Below is a small trained network, with its code and all its weights. Each question gives an input and a target symbol and asks what happens when units are switched off, that is, made to give their printed mean instead of their output.

import numpy as np


def w(rows, s, z=0):
    codes = np.array(rows[::2]) - 128.0
    scale = np.full(codes.shape[1], s)
    scale[-1] = z or s
    return codes * scale


def f(y):
    return np.maximum(y, 0)


def softmax(a):
    e = np.exp(a - a.max(-1, keepdims=True))
    return e / e.sum(-1, keepdims=True)


def log_softmax(a):
    a = a - a.max(-1, keepdims=True)
    return a - np.log(np.exp(a).sum(-1, keepdims=True))


def net(x, mask):
    ids = ['ΘΛΣΦΨβεημξπτω'.index(c) for c in x.split()]
    T = len(ids)
    res = E[ids] + P[:T]
    r = res
    for j in range(3):
        rows = slice(4 * j, 4 * j + 4)
        q, k, v = (r @ M[0][rows].T for M in (Q, K, V))
        z = softmax(np.where(np.tri(T) > 0, q @ k.T / 4**0.5, -1e9)) @ v
        o = O[0][rows]
        res = res + np.where(mask[j], z, o[:, -1]) @ o[:, :-1]
    y = f(res @ A[0][:, :-1].T + A[0][:, -1])
    res = res + np.where(mask[3:15], y, B[0][:, -1]) @ B[0][:, :-1]
    return log_softmax(res[-1] @ U[:, :-1].T + U[:, -1])


Q, K, V, O, A, B = {}, {}, {}, {}, {}, {}
E = w([
[127,194,159,168,102,86,139,182,107,119,241],'Θ',
[178,112,62,197,170,101,131,237,115,150,130],'Λ',
[189,64,195,57,153,88,168,113,156,220,133],'Σ',
[134,103,176,200,58,163,123,73,106,113,151],'Φ',
[218,101,114,168,138,118,76,88,149,185,226],'Ψ',
[145,211,172,113,154,41,183,37,146,97,120],'β',
[170,73,97,220,110,94,140,116,184,42,178],'ε',
[169,53,208,57,142,53,136,165,61,54,126],'η',
[173,146,149,211,143,176,212,170,87,59,160],'μ',
[68,181,163,179,238,116,149,166,185,113,109],'ξ',
[88,57,146,184,60,104,66,170,143,131,93],'π',
[144,95,148,171,251,178,129,134,71,197,107],'τ',
[202,149,86,34,106,250,66,166,146,51,74],'ω',
],0.014)
P = w([
[63,79,1,54,156,163,146,103,26,95,163],'0',
[155,110,174,168,117,109,124,145,150,125,127],'1',
[166,113,178,173,134,110,99,148,136,121,117],'2',
[185,119,172,176,139,113,99,141,142,123,124],'3',
[198,111,181,170,140,121,91,149,139,120,121],'4',
[200,112,186,166,142,121,86,152,136,116,119],'5',
[214,113,184,168,158,121,81,153,136,119,124],'6',
[221,111,186,166,149,134,73,160,142,115,117],'7',
[225,113,189,169,156,131,66,165,124,116,115],'8',
[223,108,190,162,147,141,67,167,136,116,115],'9',
],0.007)
Q[0] = w([
[134,132,112,99,128,153,153,137,114,166,117],'H0',
[112,123,92,79,88,145,142,76,132,164,111],'H0',
[189,118,135,185,146,134,97,184,104,108,126],'H0',
[221,114,207,171,164,125,70,178,191,115,119],'H0',
[248,58,139,145,100,174,66,159,108,120,169],'H1',
[116,178,114,89,169,138,148,94,140,163,130],'H1',
[107,117,126,127,124,96,108,91,154,159,117],'H1',
[148,109,130,66,141,137,163,186,99,123,102],'H1',
[77,119,70,105,89,128,163,85,85,152,157],'H2',
[164,116,185,165,140,155,79,140,140,120,88],'H2',
[87,101,116,101,134,152,154,125,85,155,135],'H2',
[107,146,69,166,108,194,93,152,194,100,118],'H2',
],0.011)
K[0] = w([
[185,111,169,107,96,139,130,118,124,201,110],'H0',
[170,85,208,147,119,95,129,112,100,206,150],'H0',
[102,141,34,125,152,162,115,185,95,69,111],'H0',
[83,159,7,68,181,168,150,154,96,116,126],'H0',
[163,95,2,85,70,202,98,72,87,136,154],'H1',
[168,171,195,128,189,100,177,153,123,186,137],'H1',
[141,128,165,118,130,119,102,134,191,137,121],'H1',
[145,80,124,96,131,105,168,169,55,141,124],'H1',
[144,149,199,198,117,137,114,149,193,115,104],'H2',
[86,87,86,86,101,150,139,86,59,146,119],'H2',
[142,140,215,156,157,123,90,167,134,151,73],'H2',
[44,115,71,198,114,89,154,111,93,153,155],'H2',
],0.0092)
V[0] = w([
[121,129,147,162,125,76,127,99,79,163,152],'H0',
[182,81,72,190,132,124,140,192,56,132,110],'H0',
[216,137,133,36,70,200,61,147,193,128,71],'H0',
[140,198,101,80,191,211,89,149,67,164,112],'H0',
[192,129,143,72,122,172,139,139,157,74,74],'H1',
[145,141,113,2,102,193,94,181,138,133,104],'H1',
[133,226,149,106,162,194,89,102,165,120,109],'H1',
[85,122,146,156,114,120,122,145,146,61,128],'H1',
[97,208,20,109,57,224,114,155,127,47,136],'H2',
[161,156,192,128,139,57,178,145,80,124,194],'H2',
[152,88,82,59,97,121,29,198,98,80,89],'H2',
[176,146,84,111,144,91,155,81,226,85,178],'H2',
],0.0063)
O[0] = w([
[120,154,137,114,172,152,122,176,113,141,95,107],'H0',
[173,82,112,89,116,141,158,169,71,163,147,193],'H0',
[129,97,94,169,108,35,103,27,88,97,85,3],'H0',
[62,101,57,130,153,111,150,98,106,115,151,169],'H0',
[101,134,166,149,222,110,195,124,132,96,62,114],'H1',
[75,177,100,171,202,62,160,138,129,121,65,44],'H1',
[100,180,139,121,146,139,184,127,168,141,156,90],'H1',
[122,94,190,135,62,159,142,187,171,110,100,170],'H1',
[76,162,57,238,60,174,118,138,155,63,208,141],'H2',
[164,160,178,84,151,5,144,112,60,78,203,140],'H2',
[85,113,73,132,195,183,61,176,142,56,93,162],'H2',
[201,141,137,122,148,116,137,144,253,133,238,125],'H2',
],0.0062,0.0053)
A[0] = w([
[92,171,93,188,158,157,164,234,175,153,105,97],'N0',
[166,182,179,66,129,60,165,31,141,140,115,94],'N1',
[131,128,154,127,213,157,173,105,119,187,112,208],'N2',
[191,165,126,159,127,207,80,161,140,229,123,61],'N3',
[177,124,74,172,130,122,130,201,141,86,148,127],'N4',
[152,113,165,155,144,122,146,171,146,88,142,181],'N5',
[115,131,140,66,91,104,80,214,126,176,170,180],'N6',
[63,135,176,123,152,195,78,152,119,141,124,206],'N7',
[196,2,109,135,75,97,95,39,95,112,145,251],'N8',
[175,183,185,104,84,186,141,107,24,113,122,155],'N9',
[127,177,189,110,137,131,160,160,124,86,103,62],'N10',
[120,119,169,106,69,127,104,160,165,188,176,106],'N11',
],0.0078,0.0023)
B[0] = w([
[109,91,122,19,126,169,159,64,165,103,179,227],'N0',
[254,172,26,105,109,114,152,166,217,65,90,166],'N1',
[143,169,157,118,66,168,150,52,129,163,37,189],'N2',
[72,175,41,29,140,83,111,48,14,141,180,224],'N3',
[169,63,133,135,163,235,193,150,93,187,133,242],'N4',
[156,134,195,107,154,170,139,153,126,160,95,249],'N5',
[57,209,46,163,173,75,103,234,153,133,52,223],'N6',
[69,229,161,116,99,139,167,115,159,159,79,205],'N7',
[110,133,172,76,117,108,8,100,210,164,126,254],'N8',
[145,122,139,181,29,62,135,48,11,31,193,190],'N9',
[57,150,130,123,171,170,132,79,143,10,192,178],'N10',
[87,175,87,187,104,129,83,138,121,135,79,218],'N11',
],0.0062,0.0085)
U = w([
[118,207,124,246,165,57,159,213,75,116,172,254],'Θ',
[147,59,59,75,173,142,191,214,72,186,118,82],'Λ',
[177,113,109,89,120,75,158,132,169,192,53,94],'Σ',
[81,115,199,144,2,98,88,29,113,106,183,179],'Φ',
[119,134,80,80,186,80,36,66,156,164,240,49],'Ψ',
[197,186,93,150,81,99,167,120,176,74,162,11],'β',
[210,2,205,163,131,189,102,152,207,167,156,128],'ε',
[97,96,165,73,200,48,94,156,79,53,137,68],'η',
[170,82,177,148,120,173,211,121,35,94,178,99],'μ',
[67,172,199,90,180,167,187,116,195,145,133,202],'ξ',
[58,131,112,197,99,128,50,201,158,151,15,130],'π',
[110,119,148,123,126,124,178,81,20,205,68,161],'τ',
[100,116,31,146,123,143,123,108,146,57,148,89],'ω',
],0.0056,0.002)

Each question gives the input, a string of symbols that net reads in full, and the target symbol t.
The units are the heads (4 rows each of Q, K, V and O) and the neurons (one row each of A and B). Each row of codes is followed by its name. A weight is (code - 128) times the scale printed after its matrix; where a second scale follows, it is the last column's (O, A, B and U).
mask holds one flag per unit, heads first, then neurons. A switched-off unit (its flag False) gives its mean, the last column of its rows in O or B, instead of its output. The means were averaged over made-up inputs and are rounded, as every weight is.
A unit's drop is (log p(t) with every unit on - log p(t) with that unit switched off) / (log p(t) with every unit on - log p(t) with every unit switched off).
The circuit of an input: a set's keep is (log p(t) with only the set's units on - log p(t) with every unit switched off) / (log p(t) with every unit on - log p(t) with every unit switched off). Starting from the 12 units with the biggest drops (on a tie, the unit counted first), units are removed one at a time, each time the one whose removal leaves the highest keep (on an exact tie, the one counted first), for as long as the keep stays at least 0.8.
units of the circuit, in order: the units of the circuit, biggest drop first
unit that matters most: the unit with the biggest drop
k most important neurons: the k neurons with the biggest drops, biggest first
heads that matter: for each layer, one digit per head in row order, 1 if its drop is at least 0.15 and else 0, layers parted by /
input ξ π ξ ξ η Σ Ψ, target Ψ: units of the circuit, in order	(N3 H1)
input ω Σ ξ Σ π ε ξ μ ξ, target ω: units of the circuit, in order	(H0 H2)
input Φ ε ω ξ Ψ π Φ ε ε, target Φ: units of the circuit, in order	(H0)
input ξ η π ω ξ η μ Σ, target ξ: units of the circuit, in order	(H1 H2 N0)
input η ω ξ ξ ε Φ ξ, target η: units of the circuit, in order	(H0 H2)
input ξ Ψ ξ ξ ω η Φ π, target ξ: heads that matter	010
input Ψ Σ ξ τ ω Σ ξ ε, target Ψ: units of the circuit, in order	(H0 N8)
input Φ Ψ ξ ω μ, target Φ: 2 most important neurons	(N8 N6)
input Σ β Θ Ψ Θ ε ξ ω, target Σ: units of the circuit, in order	(H0 H1 H2 N1)
input π ξ ξ ω μ ε ξ, target π: 2 most important neurons	(N3 N9)
input ξ β ε π ε ω Ψ π τ, target ξ: 3 most important neurons	(N0 N7 N9)
input ε ξ Λ, target Λ: 2 most important neurons	(N4 N3)
input β Ψ ξ Ψ ξ ω π ξ Ψ, target β: units of the circuit, in order	(H1 N1 H2 H0)
input ξ ξ ξ π τ, target τ: heads that matter	001
input β η Σ β Λ, target Λ: heads that matter	000
input Φ ξ ξ Ψ π ξ π Σ ξ Φ, target Φ: heads that matter	000
input ε Φ ξ ω π, target ε: heads that matter	111
input Θ Ψ ξ Φ ω ε, target Θ: units of the circuit, in order	(H1)
input ω ξ η μ ξ η Θ, target ω: units of the circuit, in order	(H0 H2)
input ε π π β ξ ξ Φ π ω, target ε: 3 most important neurons	(N3 N6 N4)
input ε ω μ, target ε: heads that matter	101
input Λ Φ ε ξ ξ ξ ξ Φ β, target β: heads that matter	000
input Λ Σ Σ ξ μ, target μ: unit that matters most	N9
input ξ τ τ Λ β η ξ Φ Λ η, target η: units of the circuit, in order	(H2 N4)
input Φ Λ ω, target Φ: 2 most important neurons	(N6 N8)
input ξ Φ ξ ω ξ Φ, target ξ: heads that matter	010
